Below is a small trained network, with its code and all its weights. Each question gives an input and a target symbol and asks what happens when units are switched off, that is, made to give their printed mean instead of their output.

import numpy as np


def w(rows, s, z=0):
    codes = np.array(rows[::2]) - 128.0
    scale = np.full(codes.shape[1], s)
    scale[-1] = z or s
    return codes * scale


def norm(h):
    return h / np.sqrt((h * h).mean(-1, keepdims=True) + 1e-5)


def f(y):
    return np.maximum(y, 0)


def softmax(a):
    e = np.exp(a - a.max(-1, keepdims=True))
    return e / e.sum(-1, keepdims=True)


def log_softmax(a):
    a = a - a.max(-1, keepdims=True)
    return a - np.log(np.exp(a).sum(-1, keepdims=True))


def net(x, mask):
    ids = ['ΔΘΛΞαβεζημστψω'.index(c) for c in x.split()]
    T = len(ids)
    res = E[ids] + P[:T]
    u = 0
    for l in range(3):
        q, k, v = (norm(res) @ M[l].T for M in (Q, K, V))
        z = softmax(np.where(np.tri(T) > 0, q @ k.T / 3**0.5, -1e9)) @ v
        res = res + np.where(mask[u], z, O[l][:, -1]) @ O[l][:, :-1]
        u += 1
        y = f(norm(res) @ A[l][:, :-1].T + A[l][:, -1])
        res = res + np.where(mask[u : u + 8], y, B[l][:, -1]) @ B[l][:, :-1]
        u += 8
    return log_softmax(norm(res)[-1] @ U[:, :-1].T + U[:, -1])


Q, K, V, O, A, B = {}, {}, {}, {}, {}, {}
E = w([
[49,117,111],'Δ',
[111,121,208],'Θ',
[202,127,230],'Λ',
[210,32,88],'Ξ',
[251,18,141],'α',
[95,125,142],'β',
[158,230,184],'ε',
[108,48,180],'ζ',
[123,136,156],'η',
[70,171,22],'μ',
[91,128,88],'σ',
[1,114,47],'τ',
[113,62,31],'ψ',
[182,188,178],'ω',
],0.02)
P = w([
[42,228,197],'0',
[229,98,139],'1',
[178,30,135],'2',
[160,2,140],'3',
[216,104,59],'4',
[172,38,146],'5',
[185,60,139],'6',
[200,83,118],'7',
[186,57,141],'8',
[179,48,140],'9',
[195,98,64],'10',
[211,93,109],'11',
[180,45,139],'12',
[193,76,132],'13',
],0.0051)
Q[0] = w([
[161,63,255],'0.h0',
[45,189,39],'0.h0',
[83,113,73],'0.h0',
],0.025)
K[0] = w([
[15,35,86],'0.h0',
[239,252,192],'0.h0',
[105,131,218],'0.h0',
],0.019)
V[0] = w([
[124,76,110],'0.h0',
[168,114,40],'0.h0',
[251,179,182],'0.h0',
],0.003)
O[0] = w([
[97,92,165,118],'0.h0',
[84,103,150,129],'0.h0',
[197,253,72,3],'0.h0',
],0.0059,0.00074)
A[0] = w([
[123,81,134,89],'0.n0',
[138,75,108,3],'0.n1',
[248,107,120,66],'0.n2',
[155,94,40,165],'0.n3',
[195,107,56,158],'0.n4',
[204,62,133,103],'0.n5',
[243,89,153,139],'0.n6',
[134,201,187,123],'0.n7',
],0.018,0.0051)
B[0] = w([
[107,114,76,161],'0.n0',
[117,51,107,147],'0.n1',
[116,36,123,178],'0.n2',
[62,146,28,254],'0.n3',
[25,63,119,217],'0.n4',
[32,152,195,191],'0.n5',
[64,101,212,228],'0.n6',
[253,159,216,240],'0.n7',
],0.021,0.0079)
Q[1] = w([
[94,182,139],'1.h0',
[175,119,15],'1.h0',
[101,81,251],'1.h0',
],0.023)
K[1] = w([
[130,152,106],'1.h0',
[41,84,84],'1.h0',
[253,131,225],'1.h0',
],0.023)
V[1] = w([
[170,136,40],'1.h0',
[102,252,250],'1.h0',
[85,181,100],'1.h0',
],0.015)
O[1] = w([
[124,183,185,60],'1.h0',
[252,55,28,253],'1.h0',
[85,135,63,118],'1.h0',
],0.016,0.005)
A[1] = w([
[138,191,44,25],'1.n0',
[178,85,118,2],'1.n1',
[128,158,44,114],'1.n2',
[144,5,142,111],'1.n3',
[128,63,132,56],'1.n4',
[154,115,120,74],'1.n5',
[107,227,141,125],'1.n6',
[116,221,155,69],'1.n7',
],0.029,0.0043)
B[1] = w([
[195,54,204,149],'1.n0',
[1,86,87,191],'1.n1',
[92,23,137,167],'1.n2',
[100,235,225,254],'1.n3',
[89,148,159,177],'1.n4',
[76,99,108,155],'1.n5',
[45,144,201,167],'1.n6',
[76,110,208,147],'1.n7',
],0.031,0.016)
Q[2] = w([
[84,131,133],'2.h0',
[120,158,107],'2.h0',
[216,252,17],'2.h0',
],0.021)
K[2] = w([
[128,108,124],'2.h0',
[119,141,125],'2.h0',
[91,252,123],'2.h0',
],0.029)
V[2] = w([
[143,253,131],'2.h0',
[93,169,43],'2.h0',
[199,100,127],'2.h0',
],0.028)
O[2] = w([
[5,214,222,35],'2.h0',
[29,98,59,6],'2.h0',
[192,217,97,133],'2.h0',
],0.02,0.018)
A[2] = w([
[137,130,76,111],'2.n0',
[36,129,118,255],'2.n1',
[146,134,55,129],'2.n2',
[203,194,89,97],'2.n3',
[159,65,131,187],'2.n4',
[148,102,210,190],'2.n5',
[56,196,97,83],'2.n6',
[47,172,1,213],'2.n7',
],0.03,0.0036)
B[2] = w([
[156,156,98,135],'2.n0',
[51,211,87,225],'2.n1',
[157,181,73,139],'2.n2',
[221,140,203,156],'2.n3',
[85,36,160,177],'2.n4',
[199,26,145,253],'2.n5',
[40,209,88,167],'2.n6',
[252,164,33,158],'2.n7',
],0.038,0.018)
U = w([
[104,107,119,78],'Δ',
[124,149,130,112],'Θ',
[169,161,156,123],'Λ',
[99,105,118,166],'Ξ',
[98,86,142,5],'α',
[126,124,86,220],'β',
[237,87,77,127],'ε',
[136,162,149,149],'ζ',
[181,247,130,183],'η',
[89,69,78,90],'μ',
[131,126,43,254],'σ',
[72,86,112,46],'τ',
[152,138,28,137],'ψ',
[140,103,146,26],'ω',
],0.016,0.0082)

Each question gives the input, a string of symbols that net reads in full, and the target symbol t.
The units are the heads (3 rows each of Q, K, V and O) and the neurons (one row each of A and B). Each row of codes is followed by its name. A weight is (code - 128) times the scale printed after its matrix; where a second scale follows, it is the last column's (O, A, B and U).
mask holds one flag per unit, layer by layer, with each layer's heads first. A switched-off unit (its flag False) gives its mean, the last column of its rows in O or B, instead of its output. The means were averaged over made-up inputs and are rounded, as every weight is.
A unit's drop is (log p(t) with every unit on - log p(t) with that unit switched off) / (log p(t) with every unit on - log p(t) with every unit switched off).
The circuit of an input: a set's keep is (log p(t) with only the set's units on - log p(t) with every unit switched off) / (log p(t) with every unit on - log p(t) with every unit switched off). Starting from the 12 units with the biggest drops (on a tie, the unit counted first), units are removed one at a time, each time the one whose removal leaves the highest keep (on an exact tie, the one counted first), for as long as the keep stays at least 0.8.
units of the circuit, in order: the units of the circuit, biggest drop first
most important unit: the unit with the biggest drop
k most important neurons: the k neurons with the biggest drops, biggest first
k most important neurons of layer l: the k neurons of layer l with the biggest drops, biggest first
drop when u is switched off: that unit's drop, to one decimal
input ε ε μ ω, target η: most important unit -> 1.n3
input σ ψ ψ μ σ ψ ε ω, target ε: 4 most important neurons of layer 0 -> [0.n7 0.n4 0.n3 0.n6]
input β τ ζ ζ ε β ζ ζ ζ Δ σ, target σ: 3 most important neurons of layer 0 -> [0.n4 0.n7 0.n6]
input ψ β τ Ξ ε ε ε ζ σ ε μ ζ τ ε, target ε: units of the circuit, in order -> [0.n4 1.n3]
input ε σ ψ Δ ω σ β, target η: 4 most important neurons -> [1.n3 0.n7 2.n4 0.n3]
input ε ζ ψ ε τ ε σ ζ ζ, target η: 2 most important neurons -> [0.n7 1.n3]
input β ε σ β τ ε ε ε τ ε τ ε ζ ψ, target σ: 2 most important neurons -> [0.n3 2.n7]
input τ Ξ σ Θ ζ σ, target σ: 4 most important neurons -> [0.n7 0.n4 1.n3 2.n7]
input σ σ σ, target ε: 2 most important neurons -> [0.n7 0.n3]
input ε σ ω ψ Θ, target η: 3 most important neurons -> [1.n3 0.n7 1.n2]
input σ ε Λ ψ μ ε σ ω τ μ η, target ε: 2 most important neurons of layer 1 -> [1.n3 1.n2]
input ω ε ω σ ε ζ η, target η: 3 most important neurons of layer 1 -> [1.n3 1.n6 1.n4]
input σ ε ε ε ε ζ ψ σ ζ ε α Δ β, target ε: 4 most important neurons of layer 1 -> [1.n0 1.n6 1.n3 1.n7]
input ε ψ τ ε η Λ Ξ ψ ε ε η, target η: most important neuron of layer 1 -> [1.n3]
input σ ε Ξ ε ε α ε τ ω, target ε: 3 most important neurons -> [0.n7 0.n3 0.n4]
input ε Θ ε ε β, target η: 2 most important neurons -> [0.n7 1.n3]
input τ Λ ψ, target σ: 3 most important neurons of layer 0 -> [0.n3 0.n7 0.n5]
input Θ σ ε, target ε: 2 most important neurons -> [0.n7 1.n6]
input σ τ ζ ε Θ, target ε: 2 most important neurons of layer 1 -> [1.n3 1.n0]
input ε β ψ τ ε Λ ε ε Ξ ζ Λ, target η: drop when 1.n2 is switched off -> 0.3
